Here is a tiny trained network, its code and every weight. The questions are about switching its units off for an input and a class, where a switched-off unit gives its printed mean instead of its output.

import numpy as np


def w(rows, s, z=0):
    codes = np.array(rows[::2]) - 128.0
    scale = np.full(codes.shape[1], s)
    scale[-1] = z or s
    return codes * scale


def f(y):
    return y / 2 * (1 + np.tanh(0.7978845608 * (y + 0.044715 * y**3)))


def log_softmax(a):
    a = a - a.max(-1, keepdims=True)
    return a - np.log(np.exp(a).sum(-1, keepdims=True))


def net(x, mask):
    res = np.array(x, float).reshape(1, 2) / 4 @ E
    y = f(res @ A[0][:, :-1].T + A[0][:, -1])
    res = res + np.where(mask, y, B[0][:, -1]) @ B[0][:, :-1]
    return log_softmax(res[-1] @ U[:, :-1].T + U[:, -1])


A, B = {}, {}
E = w([
[83,132,92,140,134,120,144,87,236],'x0',
[126,151,104,3,107,162,143,127,151],'x1',
],0.014)
A[0] = w([
[155,123,156,128,77,124,80,226,86,76],'neuron 0',
[38,139,129,120,128,91,184,25,208,120],'neuron 1',
[128,230,94,49,95,198,176,80,99,117],'neuron 2',
[126,218,79,110,92,195,109,135,130,78],'neuron 3',
[131,95,95,161,161,61,204,17,85,84],'neuron 4',
[91,134,51,135,113,99,242,56,202,117],'neuron 5',
[146,147,141,105,76,147,71,208,54,132],'neuron 6',
[190,123,158,85,125,139,96,201,66,85],'neuron 7',
[195,113,158,78,132,152,74,221,67,139],'neuron 8',
[99,144,100,18,77,169,197,192,143,121],'neuron 9',
[139,42,149,243,209,70,99,159,173,109],'neuron 10',
[108,77,165,253,254,156,106,147,99,120],'neuron 11',
[108,104,105,125,178,164,240,120,79,244],'neuron 12',
],0.008,0.011)
B[0] = w([
[200,104,94,82,124,133,73,64,124,167],'neuron 0',
[181,78,88,145,168,76,110,100,144,244],'neuron 1',
[136,123,146,94,75,154,171,88,108,213],'neuron 2',
[178,157,153,99,86,139,76,111,82,141],'neuron 3',
[198,159,161,84,106,125,79,106,75,145],'neuron 4',
[149,77,82,174,128,110,99,96,105,238],'neuron 5',
[127,93,71,153,151,111,97,114,143,214],'neuron 6',
[171,96,98,105,117,101,95,62,129,193],'neuron 7',
[134,85,95,157,155,91,121,106,119,233],'neuron 8',
[153,147,103,100,63,165,188,114,85,231],'neuron 9',
[127,144,111,117,69,160,144,72,85,253],'neuron 10',
[142,126,118,114,79,168,182,118,67,255],'neuron 11',
[21,142,116,205,146,91,187,255,180,253],'neuron 12',
],0.015,0.009)
U = w([
[165,149,99,113,59,216,183,98,66,114],'0',
[193,32,80,151,185,10,21,89,116,86],'1',
[5,136,108,186,172,74,197,227,150,255],'2',
[143,178,128,113,147,119,75,165,135,77],'3',
[133,171,194,123,158,183,70,155,143,91],'4',
[116,155,190,102,193,142,77,118,119,92],'5',
[152,167,197,131,125,168,73,145,135,90],'6',
],0.013,0.0066)

Each question gives the input, the list of numbers given to net, and the class t.
The units are the neurons (one row each of A and B). Each row of codes is followed by its name. A weight is (code - 128) times the scale printed after its matrix; where a second scale follows, it is the last column's (A, B and U).
mask holds one flag per neuron, in row order. A switched-off neuron (its flag False) gives its mean, the last column of its row in B, instead of its output. The means were averaged over made-up inputs and are rounded, as every weight is.
A unit's drop is (log p(t) with every unit on - log p(t) with that unit switched off) / (log p(t) with every unit on - log p(t) with every unit switched off).
The circuit of an input: a set's keep is (log p(t) with only the set's units on - log p(t) with every unit switched off) / (log p(t) with every unit on - log p(t) with every unit switched off). Starting from the 12 units with the biggest drops (on a tie, the unit counted first), units are removed one at a time, each time the one whose removal leaves the highest keep (on an exact tie, the one counted first), for as long as the keep stays at least 0.8.
units of the circuit, in order: the units of the circuit, biggest drop first
most important unit: the unit with the biggest drop
k most important neurons: the k neurons with the biggest drops, biggest first
drop when u is switched off: that unit's drop, to one decimal
input [5,1], class 1: 2 most important neurons	neuron 1; neuron 5
input [7,6], class 1: 3 most important neurons	neuron 1; neuron 5; neuron 11
input [3,3], class 2: units of the circuit, in order	neuron 10; neuron 7
input [-3,-2], class 2: most important unit	neuron 1
input [-5,4], class 1: 2 most important neurons	neuron 8; neuron 11
input [6,5], class 1: 4 most important neurons	neuron 1; neuron 5; neuron 11; neuron 10
input [1,-3], class 2: 2 most important neurons	neuron 9; neuron 2
input [-3,-3], class 2: 3 most important neurons	neuron 9; neuron 1; neuron 2
input [-7,6], class 1: 3 most important neurons	neuron 8; neuron 6; neuron 7
input [4,-4], class 0: 4 most important neurons	neuron 10; neuron 8; neuron 11; neuron 6
input [2,-3], class 2: 2 most important neurons	neuron 9; neuron 2
input [-4,2], class 1: 2 most important neurons	neuron 7; neuron 8
input [1,-4], class 0: 2 most important neurons	neuron 10; neuron 11
input [-5,-7], class 0: units of the circuit, in order	neuron 11
input [-3,2], class 2: 2 most important neurons	neuron 1; neuron 5
input [3,-1], class 2: drop when neuron 7 is switched off	0.2
input [-2,3], class 2: drop when neuron 11 is switched off	0.2
input [2,-8], class 0: drop when neuron 11 is switched off	0.0
